Here is a tiny trained network, its code and every weight. The questions are about switching its units off for an input and a target symbol, where a switched-off unit gives its printed mean instead of its output.

import numpy as np


def w(rows, s, z=0):
    codes = np.array(rows[::2]) - 128.0
    scale = np.full(codes.shape[1], s)
    scale[-1] = z or s
    return codes * scale


def f(y):
    return y / 2 * (1 + np.tanh(0.7978845608 * (y + 0.044715 * y**3)))


def softmax(a):
    e = np.exp(a - a.max(-1, keepdims=True))
    return e / e.sum(-1, keepdims=True)


def log_softmax(a):
    a = a - a.max(-1, keepdims=True)
    return a - np.log(np.exp(a).sum(-1, keepdims=True))


def net(x, mask):
    ids = ['ΘΛΨαβεηξ'.index(c) for c in x.split()]
    T = len(ids)
    res = E[ids] + P[:T]
    r = res
    for j in range(2):
        rows = slice(2 * j, 2 * j + 2)
        q, k, v = (r @ M[0][rows].T for M in (Q, K, V))
        z = softmax(np.where(np.tri(T) > 0, q @ k.T / 2**0.5, -1e9)) @ v
        o = O[0][rows]
        res = res + np.where(mask[j], z, o[:, -1]) @ o[:, :-1]
    y = f(res @ A[0][:, :-1].T + A[0][:, -1])
    res = res + np.where(mask[2:6], y, B[0][:, -1]) @ B[0][:, :-1]
    return log_softmax(res[-1] @ U[:, :-1].T + U[:, -1])


Q, K, V, O, A, B = {}, {}, {}, {}, {}, {}
E = w([
[137,82,149,15,125],'Θ',
[215,185,96,202,6],'Λ',
[169,140,26,98,87],'Ψ',
[123,46,75,176,47],'α',
[169,33,207,106,146],'β',
[150,137,105,205,184],'ε',
[199,223,180,59,136],'η',
[155,102,198,195,46],'ξ',
],0.014)
P = w([
[2,167,125,112,43],'0',
[173,80,144,123,123],'1',
[191,86,127,130,124],'2',
[202,85,114,130,127],'3',
[208,81,114,135,130],'4',
[218,71,116,131,131],'5',
[220,73,106,130,134],'6',
[220,63,98,134,136],'7',
[219,74,89,132,142],'8',
],0.0078)
Q[0] = w([
[51,160,200,144,188],'H0',
[205,68,200,135,92],'H0',
[246,152,91,182,161],'H1',
[78,139,123,22,145],'H1',
],0.012)
K[0] = w([
[176,84,238,32,41],'H0',
[117,140,189,222,234],'H0',
[2,210,138,119,69],'H1',
[226,89,120,42,196],'H1',
],0.0097)
V[0] = w([
[205,63,208,138,94],'H0',
[77,132,55,147,65],'H0',
[90,89,86,251,84],'H1',
[132,169,177,161,125],'H1',
],0.012)
O[0] = w([
[34,154,164,160,59,208],'H0',
[181,81,79,114,55,155],'H0',
[94,196,88,147,196,254],'H1',
[112,137,131,8,111,90],'H1',
],0.011,0.0056)
A[0] = w([
[18,108,236,96,174,3],'N0',
[79,42,139,167,91,200],'N1',
[114,246,72,121,229,115],'N2',
[168,255,79,240,178,114],'N3',
],0.0067,0.0057)
B[0] = w([
[189,135,77,60,255,137],'N0',
[23,109,54,127,131,201],'N1',
[157,69,167,63,167,208],'N2',
[157,93,197,164,91,254],'N3',
],0.0096,0.0099)
U = w([
[117,220,185,55,108,254],'Θ',
[254,102,31,82,168,153],'Λ',
[137,49,194,172,158,45],'Ψ',
[183,177,137,195,27,43],'α',
[97,120,32,202,132,141],'β',
[72,151,131,82,203,205],'ε',
[90,58,156,59,75,48],'η',
[43,232,187,176,97,158],'ξ',
],0.0077,0.0052)

Each question gives the input, a string of symbols that net reads in full, and the target symbol t.
The units are the heads (2 rows each of Q, K, V and O) and the neurons (one row each of A and B). Each row of codes is followed by its name. A weight is (code - 128) times the scale printed after its matrix; where a second scale follows, it is the last column's (O, A, B and U).
mask holds one flag per unit, heads first, then neurons. A switched-off unit (its flag False) gives its mean, the last column of its rows in O or B, instead of its output. The means were averaged over made-up inputs and are rounded, as every weight is.
A unit's drop is (log p(t) with every unit on - log p(t) with that unit switched off) / (log p(t) with every unit on - log p(t) with every unit switched off).
The circuit of an input: a set's keep is (log p(t) with only the set's units on - log p(t) with every unit switched off) / (log p(t) with every unit on - log p(t) with every unit switched off). Starting from all 6 units, units are removed one at a time, each time the one whose removal leaves the highest keep (on an exact tie, the one counted first), for as long as the keep stays at least 0.8.
circuit, biggest first: the units of the circuit, biggest drop first
top k neurons: the k neurons with the biggest drops, biggest first
heads that matter: for each layer, one digit per head in row order, 1 if its drop is at least 0.15 and else 0, layers parted by /
drop when u is switched off: that unit's drop, to one decimal
input Ψ α Θ β α β β ξ, target ξ: heads that matter : 10
input ε β β Ψ β α β α η, target Λ: top 2 neurons : N2; N1
input η ε β, target η: circuit, biggest first : H1
input ε Θ Ψ, target Λ: heads that matter : 10
input η Λ β, target ε: heads that matter : 10
input α α ε α Θ α, target Ψ: heads that matter : 11
input α ξ ε ε ε α Θ Ψ, target Ψ: circuit, biggest first : N3; H1; N2; H0
input α α ξ β Λ ε, target Ψ: circuit, biggest first : H1; N3; N2
input α ε α Ψ, target Ψ: top 2 neurons : N3; N2
input Λ ξ α α Θ η α Θ β, target ε: top 2 neurons : N0; N3
input α Λ β Θ Ψ ε, target Ψ: circuit, biggest first : N3; H1; N2
input Θ α β Λ α α, target β: top 2 neurons : N1; N3
input β Θ ε, target ξ: top 2 neurons : N2; N0
input α Λ ξ α η Λ Θ, target η: drop when H1 is switched off : 1.1
input ε α η Θ α ξ, target Λ: drop when H0 is switched off : 1.2
input ε η Λ, target Λ: drop when H0 is switched off : 1.2
